Below are the code and all the weights of a small trained network. Each question names an input and a target symbol and asks about switching units off, where a switched-off unit gives its printed mean instead of its output.

import numpy as np


def w(rows, s, z=0):
    codes = np.array(rows[::2]) - 128.0
    scale = np.full(codes.shape[1], s)
    scale[-1] = z or s
    return codes * scale


def norm(h):
    return h / np.sqrt((h * h).mean(-1, keepdims=True) + 1e-5)


def f(y):
    return np.maximum(y, 0)


def softmax(a):
    e = np.exp(a - a.max(-1, keepdims=True))
    return e / e.sum(-1, keepdims=True)


def log_softmax(a):
    a = a - a.max(-1, keepdims=True)
    return a - np.log(np.exp(a).sum(-1, keepdims=True))


def net(x, mask):
    ids = ['ΦΩαβζηθμξσ'.index(c) for c in x.split()]
    T = len(ids)
    res = E[ids] + P[:T]
    u = 0
    for l in range(2):
        q, k, v = (norm(res) @ M[l].T for M in (Q, K, V))
        z = softmax(np.where(np.tri(T) > 0, q @ k.T / 3**0.5, -1e9)) @ v
        res = res + np.where(mask[u], z, O[l][:, -1]) @ O[l][:, :-1]
        u += 1
        y = f(norm(res) @ A[l][:, :-1].T + A[l][:, -1])
        res = res + np.where(mask[u : u + 12], y, B[l][:, -1]) @ B[l][:, :-1]
        u += 12
    return log_softmax(norm(res)[-1] @ U[:, :-1].T + U[:, -1])


Q, K, V, O, A, B = {}, {}, {}, {}, {}, {}
E = w([
[144,135,213,79,61,197],'Φ',
[154,177,121,82,119,155],'Ω',
[123,104,217,47,192,88],'α',
[128,80,51,250,62,81],'β',
[126,175,198,98,84,184],'ζ',
[127,188,179,105,126,176],'η',
[69,193,62,79,79,56],'θ',
[189,120,111,65,84,85],'μ',
[124,187,74,208,151,106],'ξ',
[79,204,112,7,128,77],'σ',
],0.011)
P = w([
[170,141,1,49,151,207],'0',
[133,133,56,74,161,160],'1',
[120,131,98,88,143,137],'2',
[108,127,129,100,130,113],'3',
[100,123,155,114,124,101],'4',
[98,122,177,127,124,87],'5',
],0.0054)
Q[0] = w([
[100,144,21,154,128,89],'L0H1',
[136,42,218,249,163,223],'L0H1',
[3,247,121,123,86,138],'L0H1',
],0.0055)
K[0] = w([
[176,140,25,174,89,108],'L0H1',
[126,67,245,255,150,122],'L0H1',
[23,236,117,151,137,165],'L0H1',
],0.005)
V[0] = w([
[164,25,110,147,63,152],'L0H1',
[100,77,159,170,254,165],'L0H1',
[137,199,90,236,95,122],'L0H1',
],0.0069)
O[0] = w([
[255,96,172,157,150,126,47],'L0H1',
[93,13,106,105,116,46,3],'L0H1',
[135,158,180,41,174,99,4],'L0H1',
],0.0062,0.0026)
A[0] = w([
[162,152,141,90,86,181,141],'L0N1',
[79,120,132,105,155,104,72],'L0N2',
[155,106,168,4,106,109,118],'L0N3',
[115,157,56,168,82,148,248],'L0N4',
[169,112,129,118,119,116,109],'L0N5',
[123,97,55,140,119,84,220],'L0N6',
[149,62,182,156,144,89,130],'L0N7',
[136,188,147,133,92,133,68],'L0N8',
[105,132,113,121,118,150,28],'L0N9',
[107,128,137,160,113,171,107],'L0N10',
[180,127,180,158,93,136,48],'L0N11',
[110,118,190,102,169,203,101],'L0N12',
],0.012,0.0015)
B[0] = w([
[5,165,130,156,173,134,213],'L0N1',
[89,44,121,169,138,49,203],'L0N2',
[255,225,101,134,163,205,221],'L0N3',
[209,144,133,102,182,134,253],'L0N4',
[65,142,144,121,160,82,156],'L0N5',
[225,134,151,99,161,127,216],'L0N6',
[22,102,162,206,92,90,190],'L0N7',
[117,73,135,116,161,52,201],'L0N8',
[165,147,161,94,96,90,154],'L0N9',
[149,118,165,96,145,174,156],'L0N10',
[65,22,149,152,106,84,177],'L0N11',
[229,45,135,84,136,137,192],'L0N12',
],0.01,0.0066)
Q[1] = w([
[112,117,148,153,51,99],'L1H1',
[94,90,251,27,163,195],'L1H1',
[237,84,142,146,201,125],'L1H1',
],0.012)
K[1] = w([
[88,101,127,148,81,87],'L1H1',
[84,78,173,99,122,247],'L1H1',
[204,119,180,144,194,141],'L1H1',
],0.014)
V[1] = w([
[162,254,5,58,132,152],'L1H1',
[161,62,113,181,222,198],'L1H1',
[227,85,118,55,140,90],'L1H1',
],0.0076)
O[1] = w([
[140,27,205,175,90,135,132],'L1H1',
[161,181,170,75,13,142,224],'L1H1',
[75,212,196,135,85,254,255],'L1H1',
],0.0059,0.0096)
A[1] = w([
[143,146,116,142,85,140,75],'L1N1',
[94,177,93,90,113,155,89],'L1N2',
[151,205,53,101,162,133,252],'L1N3',
[241,247,31,90,190,170,181],'L1N4',
[121,191,130,149,193,128,90],'L1N5',
[154,150,201,129,92,132,147],'L1N6',
[49,69,61,204,114,91,147],'L1N7',
[243,126,83,19,88,68,144],'L1N8',
[174,197,86,149,120,131,160],'L1N9',
[125,124,149,105,68,184,92],'L1N10',
[104,82,104,141,173,121,80],'L1N11',
[91,185,50,114,174,104,135],'L1N12',
],0.011,0.0024)
B[1] = w([
[127,94,127,130,135,117,139],'L1N1',
[153,171,139,127,136,108,151],'L1N2',
[141,152,144,103,156,156,177],'L1N3',
[108,251,125,75,136,126,249],'L1N4',
[153,80,115,146,109,129,176],'L1N5',
[141,77,111,119,170,142,236],'L1N6',
[56,163,151,93,110,86,137],'L1N7',
[122,197,146,96,146,173,173],'L1N8',
[120,88,132,105,153,137,166],'L1N9',
[150,101,128,165,146,89,175],'L1N10',
[110,160,132,139,121,94,129],'L1N11',
[157,77,133,145,138,145,147],'L1N12',
],0.02,0.012)
U = w([
[160,232,128,49,178,174,209],'Φ',
[171,15,147,148,196,121,215],'Ω',
[3,134,137,132,95,32,233],'α',
[105,127,62,134,109,152,34],'β',
[150,131,99,138,71,133,59],'ζ',
[112,135,110,153,83,163,52],'η',
[152,114,87,93,52,131,65],'θ',
[129,130,84,128,81,129,65],'μ',
[129,123,91,124,84,135,54],'ξ',
[93,143,73,171,136,155,5],'σ',
],0.0065,0.0026)

Each question gives the input, a string of symbols that net reads in full, and the target symbol t.
The units are the heads (3 rows each of Q, K, V and O) and the neurons (one row each of A and B). Each row of codes is followed by its name. A weight is (code - 128) times the scale printed after its matrix; where a second scale follows, it is the last column's (O, A, B and U).
mask holds one flag per unit, layer by layer, with each layer's heads first. A switched-off unit (its flag False) gives its mean, the last column of its rows in O or B, instead of its output. The means were averaged over made-up inputs and are rounded, as every weight is.
A unit's drop is (log p(t) with every unit on - log p(t) with that unit switched off) / (log p(t) with every unit on - log p(t) with every unit switched off).
The circuit of an input: a set's keep is (log p(t) with only the set's units on - log p(t) with every unit switched off) / (log p(t) with every unit on - log p(t) with every unit switched off). Starting from the 12 units with the biggest drops (on a tie, the unit counted first), units are removed one at a time, each time the one whose removal leaves the highest keep (on an exact tie, the one counted first), for as long as the keep stays at least 0.8.
units of the circuit, in order: the units of the circuit, biggest drop first
unit that matters most: the unit with the biggest drop
top k neurons: the k neurons with the biggest drops, biggest first
top k neurons in layer l: the k neurons of layer l with the biggest drops, biggest first
drop of u: that unit's drop, to one decimal
input μ μ α ζ μ, target α: top 2 neurons in layer 1 => (L1N7 L1N6)
input α σ α, target Ω: unit that matters most => L0H1
input β β α μ β, target α: units of the circuit, in order => (L0N3 L1N7)
input β μ σ β α μ, target Ω: units of the circuit, in order => (L0H1 L1N4 L0N11)
input μ α ξ α θ α, target α: units of the circuit, in order => (L0H1 L0N7 L0N2 L1N7)
input Φ μ Φ, target Ω: top 2 neurons => (L1N4 L0N12)
input μ η α Ω α μ, target Ω: top 4 neurons in layer 0 => (L0N11 L0N3 L0N1 L0N4)
input ζ β θ α α β, target Ω: top 4 neurons => (L1N4 L0N6 L0N7 L0N3)
input Ω θ ζ σ θ σ, target Ω: top 4 neurons in layer 0 => (L0N6 L0N4 L0N2 L0N12)
input Ω η Φ Φ, target Ω: top 3 neurons in layer 1 => (L1N4 L1N8 L1N10)
input α Ω μ α θ Ω, target Ω: top 4 neurons => (L0N2 L1N4 L0N3 L0N1)
input α η β α, target Ω: top 3 neurons in layer 0 => (L0N3 L0N2 L0N7)
input ξ η ξ ξ, target α: top 2 neurons => (L0N3 L0N2)
input σ β μ α α σ, target Ω: top 3 neurons in layer 0 => (L0N6 L0N7 L0N12)
input ζ ξ α α ζ, target Ω: top 3 neurons => (L1N4 L0N8 L0N3)
input σ β ξ η α ξ, target Ω: top neuron in layer 0 => (L0N7)
input α α α β β, target Ω: top 2 neurons => (L0N6 L0N7)
input Ω β β α α Ω, target Ω: top 2 neurons => (L0N1 L1N4)
input θ μ μ θ, target Ω: top 3 neurons in layer 0 => (L0N3 L0N4 L0N6)
input ξ α ξ ξ, target α: top 3 neurons in layer 1 => (L1N7 L1N6 L1N4)
input α Φ β θ α α, target α: top 2 neurons in layer 1 => (L1N7 L1N4)
input ζ α α α ζ, target Ω: drop of L1N4 => 1.0
input β β β, target α: drop of L0N4 => 0.1
input Ω ξ β σ α ξ, target Ω: drop of L0N1 => 0.2
